Below are the code and all the weights of a small trained network. Each question names an input and a class and asks about switching units off, where a switched-off unit gives its printed mean instead of its output.

import numpy as np


def w(rows, s, z=0):
    codes = np.array(rows[::2]) - 128.0
    scale = np.full(codes.shape[1], s)
    scale[-1] = z or s
    return codes * scale


def f(y):
    return np.maximum(y, 0)


def log_softmax(a):
    a = a - a.max(-1, keepdims=True)
    return a - np.log(np.exp(a).sum(-1, keepdims=True))


def net(x, mask):
    res = np.array(x, float).reshape(1, 3) / 4 @ E
    y = f(res @ A[0][:, :-1].T + A[0][:, -1])
    res = res + np.where(mask, y, B[0][:, -1]) @ B[0][:, :-1]
    return log_softmax(res[-1] @ U[:, :-1].T + U[:, -1])


A, B = {}, {}
E = w([
[230,87,79],'x0',
[202,254,170],'x1',
[115,249,20],'x2',
],0.0081)
A[0] = w([
[233,157,134,254],'neuron 1',
[82,59,191,136],'neuron 2',
[120,148,83,108],'neuron 3',
[112,40,72,217],'neuron 4',
[90,73,17,80],'neuron 5',
[12,98,55,194],'neuron 6',
[90,247,106,231],'neuron 7',
[187,117,58,216],'neuron 8',
[120,117,111,85],'neuron 9',
[198,178,237,169],'neuron 10',
[131,156,37,78],'neuron 11',
[92,183,2,81],'neuron 12',
[90,183,47,100],'neuron 13',
[109,109,187,142],'neuron 14',
],0.013,0.0038)
B[0] = w([
[124,67,72,215],'neuron 1',
[58,159,196,223],'neuron 2',
[90,117,130,161],'neuron 3',
[186,189,76,220],'neuron 4',
[245,185,133,194],'neuron 5',
[233,186,231,225],'neuron 6',
[7,153,89,254],'neuron 7',
[145,55,121,195],'neuron 8',
[140,134,113,135],'neuron 9',
[209,196,76,213],'neuron 10',
[70,100,142,186],'neuron 11',
[17,138,143,222],'neuron 12',
[36,130,109,203],'neuron 13',
[74,131,169,181],'neuron 14',
],0.02,0.011)
U = w([
[176,70,27,181],'0',
[97,49,131,4],'1',
[55,213,53,149],'2',
[79,64,224,237],'3',
[100,156,117,233],'4',
[11,41,139,108],'5',
[176,123,158,46],'6',
[106,51,133,2],'7',
],0.011,0.0052)

Each question gives the input, the list of numbers given to net, and the class t.
The units are the neurons (one row each of A and B). Each row of codes is followed by its name. A weight is (code - 128) times the scale printed after its matrix; where a second scale follows, it is the last column's (A, B and U).
mask holds one flag per neuron, in row order. A switched-off neuron (its flag False) gives its mean, the last column of its row in B, instead of its output. The means were averaged over made-up inputs and are rounded, as every weight is.
A unit's drop is (log p(t) with every unit on - log p(t) with that unit switched off) / (log p(t) with every unit on - log p(t) with every unit switched off).
The circuit of an input: a set's keep is (log p(t) with only the set's units on - log p(t) with every unit switched off) / (log p(t) with every unit on - log p(t) with every unit switched off). Starting from the 12 units with the biggest drops (on a tie, the unit counted first), units are removed one at a time, each time the one whose removal leaves the highest keep (on an exact tie, the one counted first), for as long as the keep stays at least 0.8.
units of the circuit, in order: the units of the circuit, biggest drop first
unit that matters most: the unit with the biggest drop
top k neurons: the k neurons with the biggest drops, biggest first
drop when u is switched off: that unit's drop, to one decimal
input [-1,-3,-2], class 6: units of the circuit, in order : (neuron 7; neuron 12)
input [-2,3,6], class 5: unit that matters most : neuron 4
input [3,-5,-7], class 4: units of the circuit, in order : (neuron 4; neuron 7)
input [4,-1,5], class 5: units of the circuit, in order : (neuron 10; neuron 8)
input [-4,2,-7], class 3: top 3 neurons : (neuron 7; neuron 4; neuron 2)
input [4,0,2], class 5: top 3 neurons : (neuron 10; neuron 6; neuron 4)
input [1,-8,5], class 6: top 3 neurons : (neuron 6; neuron 5; neuron 7)
input [5,-8,5], class 6: top 2 neurons : (neuron 6; neuron 5)
input [1,-6,-7], class 4: top 3 neurons : (neuron 4; neuron 2; neuron 8)
input [0,1,-4], class 4: top 3 neurons : (neuron 7; neuron 6; neuron 12)
input [7,0,-8], class 0: top 2 neurons : (neuron 6; neuron 7)
input [-4,-1,-8], class 3: top 2 neurons : (neuron 7; neuron 2)
input [-2,-2,0], class 6: top 2 neurons : (neuron 7; neuron 12)
input [-2,-6,-5], class 6: unit that matters most : neuron 4
input [-6,0,-1], class 3: top 2 neurons : (neuron 4; neuron 10)
input [-3,-4,-3], class 3: drop when neuron 2 is switched off : 0.7
input [8,-3,-3], class 0: drop when neuron 1 is switched off : 0.0
input [-2,-2,-5], class 3: drop when neuron 10 is switched off : 0.1
